Below is a small trained network, with its code and all its weights. Each question gives an input and a class and asks what happens when units are switched off, that is, made to give their printed mean instead of their output.

import numpy as np


def w(rows, s, z=0):
    codes = np.array(rows[::2]) - 128.0
    scale = np.full(codes.shape[1], s)
    scale[-1] = z or s
    return codes * scale


def f(y):
    return np.maximum(y, 0)


def log_softmax(a):
    a = a - a.max(-1, keepdims=True)
    return a - np.log(np.exp(a).sum(-1, keepdims=True))


def net(x, mask):
    res = np.array(x, float).reshape(1, 4) / 4 @ E
    y = f(res @ A[0][:, :-1].T + A[0][:, -1])
    res = res + np.where(mask, y, B[0][:, -1]) @ B[0][:, :-1]
    return log_softmax(res[-1] @ U[:, :-1].T + U[:, -1])


A, B = {}, {}
E = w([
[123,117,96,113,109,119,127,139,154],'x0',
[204,192,143,225,176,1,96,188,169],'x1',
[141,111,152,119,148,117,97,85,147],'x2',
[93,148,216,118,198,170,91,232,201],'x3',
],0.012)
A[0] = w([
[173,138,179,154,81,2,55,227,155,180],'N1',
[198,150,91,178,179,81,71,195,126,156],'N2',
[157,143,170,60,147,145,92,205,138,76],'N3',
[156,81,41,124,134,85,184,73,99,3],'N4',
[132,155,91,130,142,57,172,143,192,146],'N5',
[65,131,222,134,160,190,137,223,234,48],'N6',
[69,82,133,62,137,188,138,121,87,154],'N7',
[12,41,159,67,84,195,110,126,111,177],'N8',
[224,156,88,236,188,94,114,151,173,148],'N9',
[213,119,57,153,88,96,156,24,25,73],'N10',
[81,148,228,104,157,195,100,209,233,77],'N11',
[85,67,168,14,94,200,152,116,116,166],'N12',
[89,80,200,142,126,146,82,201,150,89],'N13',
],0.0078,0.0026)
B[0] = w([
[55,205,212,33,207,70,97,142,87,249],'N1',
[124,168,92,105,143,104,38,230,64,224],'N2',
[93,120,91,237,98,156,192,166,142,178],'N3',
[108,83,115,190,130,198,157,121,175,186],'N4',
[151,114,143,118,171,99,165,212,112,181],'N5',
[111,72,22,205,53,162,97,109,175,232],'N6',
[92,229,204,76,237,107,129,133,114,196],'N7',
[141,211,173,78,200,103,30,127,18,218],'N8',
[114,227,133,161,224,70,115,120,79,237],'N9',
[202,26,82,231,62,176,253,109,234,230],'N10',
[217,30,83,178,60,182,173,53,247,234],'N11',
[99,197,120,9,156,31,87,169,124,216],'N12',
[232,70,79,160,35,159,228,125,190,186],'N13',
],0.0068,0.015)
U = w([
[41,180,142,100,221,137,121,140,42,254],'0',
[105,3,88,214,57,170,195,108,165,2],'1',
],0.0079,0.00046)

Each question gives the input, the list of numbers given to net, and the class t.
The units are the neurons (one row each of A and B). Each row of codes is followed by its name. A weight is (code - 128) times the scale printed after its matrix; where a second scale follows, it is the last column's (A, B and U).
mask holds one flag per neuron, in row order. A switched-off neuron (its flag False) gives its mean, the last column of its row in B, instead of its output. The means were averaged over made-up inputs and are rounded, as every weight is.
A unit's drop is (log p(t) with every unit on - log p(t) with that unit switched off) / (log p(t) with every unit on - log p(t) with every unit switched off).
k most important neurons: the k neurons with the biggest drops, biggest first
drop of u: that unit's drop, to one decimal
input [4,6,6,8], class 1: 2 most important neurons	[N11; N6]
input [4,-3,-8,-3], class 0: 4 most important neurons	[N11; N6; N13; N8]
input [-1,-8,-3,-8], class 0: 4 most important neurons	[N8; N7; N12; N11]
input [8,-7,5,8], class 1: 3 most important neurons	[N11; N6; N13]
input [4,7,4,-7], class 0: 4 most important neurons	[N9; N1; N11; N6]
input [-3,-6,-2,-6], class 0: 2 most important neurons	[N8; N7]
input [0,-6,-1,-5], class 0: most important neuron	[N8]
input [1,5,1,7], class 1: 2 most important neurons	[N11; N6]
input [6,6,0,7], class 1: 3 most important neurons	[N11; N6; N13]
input [8,-8,-8,-8], class 0: drop of N7	1.3
input [-8,6,1,8], class 1: drop of N6	0.3
input [8,-5,-5,-1], class 0: drop of N12	0.0
